cols: J Y V A L
 .58 -.72  .58 -.84 -.64 = Q427
 .62 -.80  .62 -.84 -.64 = Q578
-.08  .29 -.21  .61  .14 = Q840
succ: -.80 -> .62
succ: -.72 -> .58
down: -.72 -.80 -> Y
down: -.84 -.84 -> A

cols: X B Q W N E S T C
 .29 -.32 -.47  .33 -.54 -.85  .01 -.76 -.27 = Q755
 .29 -.32 -.47  .33 -.54 -.85 -.78  .35 -.61 = Q578
 .61 -.49  .28 -.19  .23 -.43 -.46 -.25  .22 = Q504
 .29 -.37 -.23  .30 -.25 -.90 -.09  .41 -.37 = Q541
 .29 -.32 -.47  .33 -.54 -.83 -.60  .00 -.33 = Q396
 .29 -.10 -.23 -.04 -.52 -.83 -.60  .00 -.37 = Q427
succ: .30 -> -.25
succ: -.10 -> -.23
succ: -.19 -> .23
succ: .35 -> -.61

cols: F Z H P D M K U G R
-.18 -.29  .00 -.03  .00  .00  .00  .20 -.39  .27 : Q540
-.81  .00  .47  .00  .61 -.11  .50 -.04 -.69  .37 : Q541
 .10 -.19 -.17  .37 -.03  .45  .27  .50 -.30 -.33 : Q578
 .10 -.40  .26  .00 -.48 -.82 -.54  .35  .00 -.18 : Q504
 .57  .27 -.11 -.52 -.56  .22 -.19 -.22  .10 -.12 : Q101
 .45  .87 -.03  .31 -.23  .00 -.33  .00  .06  .30 : Q186
succ: -.81 -> .00
down: -.40  .27 -> Z
down: -.30  .00  .10  .06 -> G
down:  .50  .35 -.22  .00 -> U
down: -.04  .50 -> U
down: .27 .87 -> Z

cols: Vaz Gizo Lin kaman lig pudov zep tupes
 .29  .17  .87  .44  .26 -.65  .17  .54 = Q840
-.43 -.37 -.03  .07  .69 -.32  .88 -.43 = Q427
 .33  .20  .77  .36  .39 -.53  .39  .66 = Q186
-.39 -.17 -.75 -.36 -.34  .58 -.46 -.57 = Q156
 .32  .72 -.30  .33 -.57  .63 -.58 -.03 = Q790
-.70 -.46 -.63 -.28  .18  .23  .10 -.79 = Q504
succ: .18 -> .23
succ: -.32 -> .88

cols: tuz posav vem risi pok vageb Razo ges Domuv sema
 .56  .08 -.71 -.72  .36 -.19 -.47 -.21 -.19 -.03 = Q101
 .56  .08  .02 -.72 -.73 -.19 -.33 -.78  .78 -.49 = Q504
-.46  .42 -.04  .30 -.54  .08  .67  .61 -.07  .22 = Q427
down: .08 .08 -> posav
succ: .36 -> -.19
down:  .78 -.07 -> Domuv
down: -.19  .78 -> Domuv
down: -.19  .08 -> vageb
succ: -.04 -> .30

cols: Tezos dumem kiz vabog peve rolet Sen fabo
-.46 -.17 -.23 -.68 -.62 -.47  .30 -.62 : Q186
-.27 -.14 -.18 -.55  .30 -.33 -.04 -.62 : Q504
-.46 -.16 -.23 -.74 -.64 -.48  .31 -.66 : Q755
 .38  .41  .42  .12  .31  .24  .23 -.09 : Q540
-.46 -.17 -.23 -.68 -.62 -.47 -.24  .08 : Q840
-.60 -.27 -.38 -.57 -.69  .55  .49 -.44 : Q427
-.16  .06 -.02 -.15 -.63 -.30  .64 -.10 : Q790
 .60  .64  .56  .01  .49  .56 -.02 -.25 : Q396
-.67 -.40 -.45 -.68 -.54 -.72  .33 -.60 : Q101
down:  .42 -.23 -.38 -.02  .56 -> kiz
succ: -.33 -> -.04
down:  .08 -.44 -.10 -> fabo
succ: -.14 -> -.18
succ: -.38 -> -.57
down: -.62 -.66 -> fabo
succ: -.54 -> -.72

cols: Seni dapa fegig Lesi semu Git Vegaf Saz gab nol
-.28 -.09 -.03  .25 -.64  .20 -.04 -.10 -.51  .46 : Q755
-.19 -.57 -.01  .01  .19 -.46 -.50 -.56  .42 -.37 : Q156
-.51 -.73  .14 -.35  .47 -.47  .60 -.54 -.04 -.60 : Q101
-.28 -.09 -.02  .25 -.40  .20 -.04 -.10 -.51  .46 : Q541
-.19 -.57 -.01  .01  .19  .20  .11 -.05  .23 -.58 : Q504
-.51 -.73  .14 -.35  .47 -.47 -.59 -.54 -.04 -.60 : Q186
q: -.28 -.09 -.03  .25 -.64  .20 -.04 -.10 -.51  .46 -> Q755
down: -.54 -.10 -.05 -> Saz
succ: .60 -> -.54
down: -.10 -.56 -.54 -.10 -> Saz
down:  .01 -.35  .25  .01 -.35 -> Lesi
down: -.51 -.28 -> Seni

cols: Kolip gute gagu naf
 .37 -.22 -.51  .62 = Q504
 .24 -.13 -.61  .16 = Q790
-.60 -.50 -.46 -.66 = Q396
-.10  .70  .74  .53 = Q840
 .30 -.12 -.43  .39 = Q755
-.37 -.57 -.49 -.04 = Q541
 .51  .01 -.48  .71 = Q578
 .31 -.55  .91 -.20 = Q186
succ: -.61 -> .16
down: -.51 -.61 -.46  .74 -.43 -.49 -> gagu
down: -.13 -.50 -> gute
succ: -.51 -> .62

cols: luv muma sir Mever lafi fibok Dabig
 .07 -.38 -.02 -.14 -.20 -.13 -.10 : Q790
 .07 -.38 -.02 -.14 -.41 -.11 -.13 : Q504
 .07 -.38 -.02 -.14 -.41 -.11  .04 : Q755
q:  .07 -.38 -.02 -.14 -.41 -.11 -.13 -> Q504
q:  .07 -.38 -.02 -.14 -.20 -.13 -.10 -> Q790
down: -.20 -.41 -> lafi

cols: fori rol Zud musuz sif riki kepar Kisob
 .25 -.35  .55 -.55  .46 -.18 -.57 -.30  Q541
 .21  .14  .46 -.43  .35 -.20 -.43 -.13  Q540
-.12  .68  .11  .02 -.37 -.20  .24  .19  Q427
-.51  .45  .03  .04 -.40 -.28  .35 -.03  Q396
 .40 -.50  .64 -.41 -.51 -.28 -.56 -.42  Q504
-.29  .47 -.86  .72 -.25  .45  .60  .55  Q101
-.37  .54 -.42  .47 -.52  .22 -.10  .40  Q578
-.68  .46 -.83  .41 -.75 -.36 -.19  .55  Q156
down: -.18 -.20 -.20 -.28 -.28  .45 -> riki
succ: -.41 -> -.51
succ: -.86 -> .72

cols: gasil nog teve mose sito
-.50 -.26 -.77  .51 -.52 = Q156
 .93  .98  .57 -.26 -.51 = Q540
 .62 -.26  .30 -.77  .04 = Q578
-.50 -.13 -.64 -.64  .04 = Q396
 .77 -.50  .30  .38  .36 = Q186
 .93  .73 -.91  .76  .28 = Q427
-.82  .61 -.23  .76 -.76 = Q790
-.66 -.38  .84 -.13 -.04 = Q101
down: -.26  .98 -> nog
down:  .51 -.26 -> mose
succ: .98 -> .57

cols: Fabut kip Nop gal Bos nak
 .38  .69 -.34 -.24  .37 -.23 : Q541
 .56  .20 -.36 -.39 -.27  .23 : Q156
 .56  .20 -.36 -.39 -.28  .42 : Q427
 .56  .20 -.36 -.39 -.27  .38 : Q578
succ: .37 -> -.23
succ: .69 -> -.34
q:  .56  .20 -.36 -.39 -.27  .38 -> Q578
succ: -.24 -> .37
q:  .56  .20 -.36 -.39 -.27  .23 -> Q156

cols: Kis vodur duga tam
 .07 -.28 -.53 -.45 -> Q504
-.05  .05 -.19 -.38 -> Q578
 .14 -.37 -.40 -.02 -> Q540
 .38  .06 -.41 -.26 -> Q186
 .36 -.57 -.47 -.43 -> Q541
 .19 -.21 -.70 -.29 -> Q790
 .06 -.23 -.42 -.49 -> Q396
 .58 -.40 -.56 -.41 -> Q101
 .16  .20 -.17 -.26 -> Q755
 .16 -.29 -.05 -.50 -> Q156
 .67 -.39 -.29  .09 -> Q840
succ: .07 -> -.28
succ: -.47 -> -.43
q:  .36 -.57 -.47 -.43 -> Q541

cols: Voka Gozuf nizo rege sor bop mil gam Zunat vogar
-.09 -.13 -.41 -.52  .32  .47 -.69 -.03  .49  .03 : Q427
-.52  .69 -.45  .24 -.18  .07 -.30  .78 -.27 -.55 : Q540
-.09 -.46  .31 -.44 -.63 -.65  .23 -.56 -.51  .14 : Q504
 .06  .49 -.29  .47 -.67 -.51 -.19  .51 -.73 -.18 : Q840
 .78 -.24 -.32 -.26 -.22 -.09 -.54 -.16  .07  .64 : Q156
 .23 -.53  .24 -.41 -.66 -.68  .13 -.61 -.47  .36 : Q790
-.41  .59 -.16  .48 -.53 -.40  .01  .63 -.70 -.53 : Q396
 .72 -.20 -.37 -.25 -.26 -.08 -.57 -.14 -.01  .59 : Q186
down:  .07 -.65 -.51 -.09 -.68 -> bop
down:  .32 -.18 -.63 -.67 -> sor
down:  .07 -.65 -.51 -.09 -.68 -.40 -> bop
down: -.03  .78 -.56  .51 -.16 -.61 -> gam
down: .78 .23 -> Voka
down:  .48 -.25 -> rege
down: -.67 -.22 -.66 -.53 -> sor

cols: zer Tad mib Tifar dufep
 .07 -.55  .65 -.43 -.01  Q540
 .59 -.03  .45 -.17 -.50  Q156
-.20 -.45  .45 -.37 -.51  Q578
-.46  .10 -.59  .28  .49  Q427
down: -.03 -.45 -> Tad
succ: -.46 -> .10
down:  .45 -.59 -> mib
down: -.55 -.03 -.45 -> Tad
succ: -.55 -> .65
down: -.01 -.50 -> dufep
succ: -.20 -> -.45

cols: far guz dedev mas Veno zas Pagup lifo
-.66 -.03  .00 -.39  .37  .25 -.15  .19 = Q840
 .31 -.17 -.01 -.10 -.38  .33 -.14  .04 = Q504
-.66 -.03  .00 -.17  .37  .25 -.15 -.16 = Q101
 .31 -.17 -.01 -.10 -.38  .33 -.14  .12 = Q540
 .21 -.03 -.16  .17 -.42  .36 -.26  .42 = Q755
-.12  .25 -.03  .23  .02 -.39 -.47  .31 = Q396
-.95  .34  .03 -.09  .65  .26 -.28  .14 = Q156
 .31 -.17 -.01 -.10 -.38  .33 -.14  .22 = Q427
-.49 -.45  .60 -.26  .04 -.56  .56  .36 = Q186
q:  .31 -.17 -.01 -.10 -.38  .33 -.14  .12 -> Q540
q: -.12  .25 -.03  .23  .02 -.39 -.47  .31 -> Q396
succ: .26 -> -.28

cols: savo fofa zomi sisim melab
-.16  .38  .07  .87  .05 -> Q186
-.28 -.09 -.40  .01 -.13 -> Q755
-.15 -.27  .45  .64 -.63 -> Q101
down:  .05 -.13 -> melab
succ: -.16 -> .38
succ: -.27 -> .45
down:  .07 -.40 -> zomi

cols: zile ravut ninib Nibo Badep napo sak
-.34  .18 -.81  .62  .23 -.25 -.42 = Q755
-.25 -.25 -.51 -.17  .60 -.14  .43 = Q578
-.35  .47  .38  .71  .42 -.35 -.35 = Q504
down:  .18 -.25 -> ravut
succ: -.34 -> .18
down: -.25  .47 -> ravut
succ: .42 -> -.35

cols: Tibur redi saso Neki pobop
 .18  .26 -.15 -.07 -.05 = Q540
-.02  .36 -.22  .38 -.01 = Q156
-.28 -.80  .48  .10 -.24 = Q186
-.12 -.16  .09 -.24 -.13 = Q101
succ: -.02 -> .36
succ: -.15 -> -.07
down:  .38  .10 -.24 -> Neki
down: -.15 -.22  .48 -> saso
down:  .10 -.24 -> Neki
succ: .48 -> .10

cols: gil dibad kelof livil per fulu musub
-.09  .48 -.46  .68 -.58  .46  .21  Q101
-.65  .58 -.68  .52  .22  .39  .79  Q840
-.08 -.34  .37  .36 -.48  .51  .30  Q156
-.07  .77 -.46  .59 -.46  .51  .51  Q541
-.31  .67 -.55  .64  .05  .14  .72  Q504
 .31 -.02  .79 -.09  .04 -.18 -.53  Q427
 .10  .36 -.49  .53 -.10 -.12  .64  Q755
-.15  .26 -.47  .62 -.38  .30  .55  Q790
-.48  .54 -.56  .48 -.47 -.40  .62  Q578
 .57 -.50  .91 -.22 -.17  .55 -.64  Q186
succ: .54 -> -.56
succ: .53 -> -.10

cols: Pude Vafu volem guvut Roto rufi kagen nev zemig Tedaz
-.62 -.58  .89 -.22 -.64  .87 -.17 -.44  .23  .39 -> Q156
 .05  .71 -.11 -.62  .24 -.62 -.14  .20 -.12 -.43 -> Q541
 .27 -.09  .32 -.09 -.13  .81 -.63 -.02  .28  .92 -> Q504
 .29 -.04  .72 -.76 -.26 -.48 -.82 -.02  .41 -.40 -> Q790
 .27  .50  .82 -.62  .15 -.85  .05  .02 -.21 -.46 -> Q755
 .27  .39  .78 -.62 -.33 -.66 -.20  .05  .43 -.35 -> Q540
 .85 -.66  .52 -.85 -.30  .57 -.44  .12  .55  .63 -> Q396
 .31 -.93 -.10 -.74  .64 -.39  .00 -.34  .35 -.30 -> Q578
 .27 -.10  .97 -.79 -.52 -.65 -.48 -.20  .23 -.49 -> Q840
 .15  .75 -.31 -.16  .07  .48 -.06  .23 -.31  .59 -> Q186
 .62 -.64  .50 -.22 -.06  .59 -.65  .11  .37  .71 -> Q427
 .32 -.56 -.46 -.72  .67 -.47  .06 -.87  .36 -.03 -> Q101
down: -.43  .92 -> Tedaz
down:  .02  .05  .12 -.34 -.20 -> nev

cols: Gese vib dos bazi
 .60  .22  .70 -.37 = Q578
-.03  .26  .55 -.31 = Q840
-.46 -.53 -.21 -.44 = Q186
 .58  .37  .57 -.01 = Q504
-.10 -.18  .14 -.39 = Q541
.37 .14 .11 .18 = Q427
 .44  .33 -.25  .66 = Q101
 .07  .18 -.17  .39 = Q396
 .16  .34 -.36  .69 = Q540
 .04  .25 -.27  .59 = Q790
 .44  .33 -.55  .66 = Q755
down: -.18  .14  .33  .18  .34  .25  .33 -> vib
down:  .37 -.18 -> vib
succ: -.21 -> -.44
succ: -.53 -> -.21
down: -.39  .18  .66  .39  .69  .59 -> bazi

cols: botor loto bosov gos Gakiv
-.40  .41  .58 -.19  .29 : Q755
-.49  .70 -.28 -.55 -.63 : Q396
-.11  .49 -.01  .40 -.40 : Q156
 .21  .66 -.15  .33 -.51 : Q186
 .33  .71 -.48  .86  .03 : Q101
succ: .41 -> .58
down: .66 .71 -> loto
down: .41 .70 .49 -> loto
succ: .70 -> -.28
down: -.49 -.11 -> botor
succ: .66 -> -.15
succ: -.01 -> .40

cols: dapo tezan nugum lepa met Bamoz kovi
 .72  .38  .34 -.40 -.36 -.23  .49 -> Q755
 .66  .41 -.29 -.40 -.22 -.62  .01 -> Q540
-.61 -.26 -.74 -.60  .44  .04  .48 -> Q840
 .00  .03  .92  .27 -.22  .43  .45 -> Q541
 .66  .41 -.29 -.40 -.22 -.62 -.48 -> Q186
 .31  .07  .69 -.32 -.23 -.39  .91 -> Q790
 .17 -.04  .64 -.11 -.12  .33  .88 -> Q578
succ: .31 -> .07
succ: -.74 -> -.60

cols: Mar sonu Pupag seb lorep
-.29 -.42  .22 -.52 -.27 : Q156
-.02 -.92  .20 -.93 -.09 : Q541
-.04  .78 -.29  .41  .47 : Q578
-.42 -.58  .35 -.33 -.35 : Q540
 .10  .38 -.30 -.03 -.03 : Q504
 .17 -.74  .81 -.82 -.25 : Q186
-.40 -.59  .37 -.37  .19 : Q755
-.24 -.25  .66 -.26 -.20 : Q427
-.70  .88 -.60  .50  .36 : Q790
-.05  .45 -.07 -.35  .07 : Q101
-.29 -.32  .44 -.57 -.21 : Q396
-.54  .69 -.01  .65  .24 : Q840
down: -.20  .36 -> lorep
down: -.27 -.09 -> lorep

cols: luked zagi nufi Leb Zopi Vepi sizuv
 .54 -.07 -.07  .71 -.06  .47 -.17  Q541
 .53  .01  .01  .62  .12 -.09 -.26  Q396
 .54 -.07 -.07  .23 -.25  .02  .16  Q504
 .53  .01  .01  .62  .12  .18 -.26  Q156
succ: .02 -> .16
down: .71 .62 .23 -> Leb

cols: Luk vadu fad Fenos kibat noke Fope ped
-.82 -.44  .20  .73  .31  .08 -.03 -.22 -> Q504
 .80 -.31  .31 -.04 -.55 -.20  .82 -.25 -> Q396
-.39  .83 -.22 -.31  .74 -.27  .07 -.19 -> Q101
succ: .07 -> -.19
down:  .31 -.22 -> fad
succ: .83 -> -.22
succ: .74 -> -.27
down: -.55  .74 -> kibat

cols: Pel gunob mig gok vekag nik davo muvu
-.86  .61 -.37 -.67 -.06  .25 -.10 -.49 : Q186
-.80  .67 -.21 -.67 -.04  .04  .25 -.06 : Q504
-.81 -.08 -.43 -.76  .40 -.29  .68 -.07 : Q578
-.97  .38 -.19 -.78  .15  .04 -.06 -.11 : Q101
down: -.80 -.81 -> Pel
succ: .67 -> -.21
succ: -.86 -> .61
down: -.80 -.81 -.97 -> Pel
succ: .61 -> -.37

cols: kanur zim nidu gedi bup
 .11  .48 -.37  .09  .00 -> Q755
 .06 -.03 -.44  .01 -.23 -> Q541
-.20  .33  .76  .04  .06 -> Q578
down: -.23  .06 -> bup
down: -.37 -.44 -> nidu
down:  .00 -.23 -> bup

cols: folo rop seru bof kaz neda tapid
-.33 -.18  .21  .27  .27 -.19 -.94 = Q186
 .26 -.16 -.22  .93  .41 -.70  .52 = Q578
-.45 -.89  .56  .01 -.60  .92 -.69 = Q396
-.40 -.80 -.75 -.64 -.36  .87  .16 = Q755
 .51 -.86 -.74 -.21 -.67 -.75  .81 = Q156
 .91  .13 -.23  .03  .04  .56  .06 = Q101
 .85 -.78 -.03  .11 -.68  .77 -.97 = Q427
 .16 -.87  .23 -.03  .26 -.96  .27 = Q840
 .78  .85 -.64 -.33  .50  .08 -.47 = Q790
down:  .56  .77 -.96 -> neda
down:  .27  .93  .01 -.64 -.21  .03 -> bof

cols: neno lorim fusug Sobin Pegip
 .33 -.52 -.30 -.90  .82 = Q755
-.61 -.09 -.90  .73 -.55 = Q790
-.04  .26 -.68  .73 -.55 = Q541
.08 .77 .72 .26 .60 = Q540
-.04  .26 -.68 -.39 -.40 = Q156
down: .73 .73 -> Sobin
succ: .08 -> .77
down: -.55 -.55  .60 -.40 -> Pegip

cols: degi Tedev Bag Pil bifab nofa zum muk kem
-.05  .56 -.22  .20 -.16  .30  .07  .54 -.23 -> Q427
 .11 -.10  .46  .07 -.24  .20  .26  .00  .23 -> Q578
-.22  .27 -.12  .09 -.01 -.12  .26  .18 -.31 -> Q541
-.15  .66 -.05  .42 -.55  .44 -.14  .79 -.21 -> Q540
-.01  .38 -.02  .26 -.13  .25 -.03  .33 -.03 -> Q790
 .03 -.36 -.19 -.29  .38 -.35  .12 -.47  .45 -> Q186
down:  .56 -.10  .27  .66 -> Tedev
down: .07 .09 .42 .26 -> Pil
succ: .25 -> -.03
succ: .44 -> -.14
down: .00 .18 -> muk

cols: lupaf tebig rasik vimab dez vetu banom
 .46  .14  .56 -.41 -.07  .53 -.41 = Q540
 .46  .14  .56 -.41 -.07 -.06  .09 = Q541
-.01 -.22 -.71 -.04  .25 -.41  .09 = Q755
down: -.07 -.07 -> dez
down: -.06 -.41 -> vetu
down:  .56 -.71 -> rasik

cols: vor rezar nas zitak
 .17 -.17  .61 -.37 = Q790
-.07 -.29  .18 -.08 = Q156
.14 .36 .67 .08 = Q186
.27 .47 .07 .34 = Q396
.84 .12 .20 .15 = Q101
succ: .17 -> -.17
down: .61 .18 -> nas
succ: .12 -> .20
down: -.08  .08  .34  .15 -> zitak

cols: gesi nisi did naz noz
-.34  .65  .64  .15 -.21 -> Q156
 .88 -.95  .50 -.24  .20 -> Q790
 .31  .68 -.87  .14 -.40 -> Q840
-.47  .37 -.11  .08 -.04 -> Q755
down:  .50 -.87 -> did
succ: .65 -> .64
down: .64 .50 -> did

cols: Mege birib gige roded
 .15 -.12 -.62 -.20 = Q156
-.88 -.06 -.10 -.21 = Q396
 .15  .00 -.20 -.01 = Q427
down:  .15 -.88 -> Mege
succ: -.12 -> -.62
q: -.88 -.06 -.10 -.21 -> Q396
succ: -.10 -> -.21
succ: -.06 -> -.10
down: -.20 -.21 -> roded
succ: .00 -> -.20

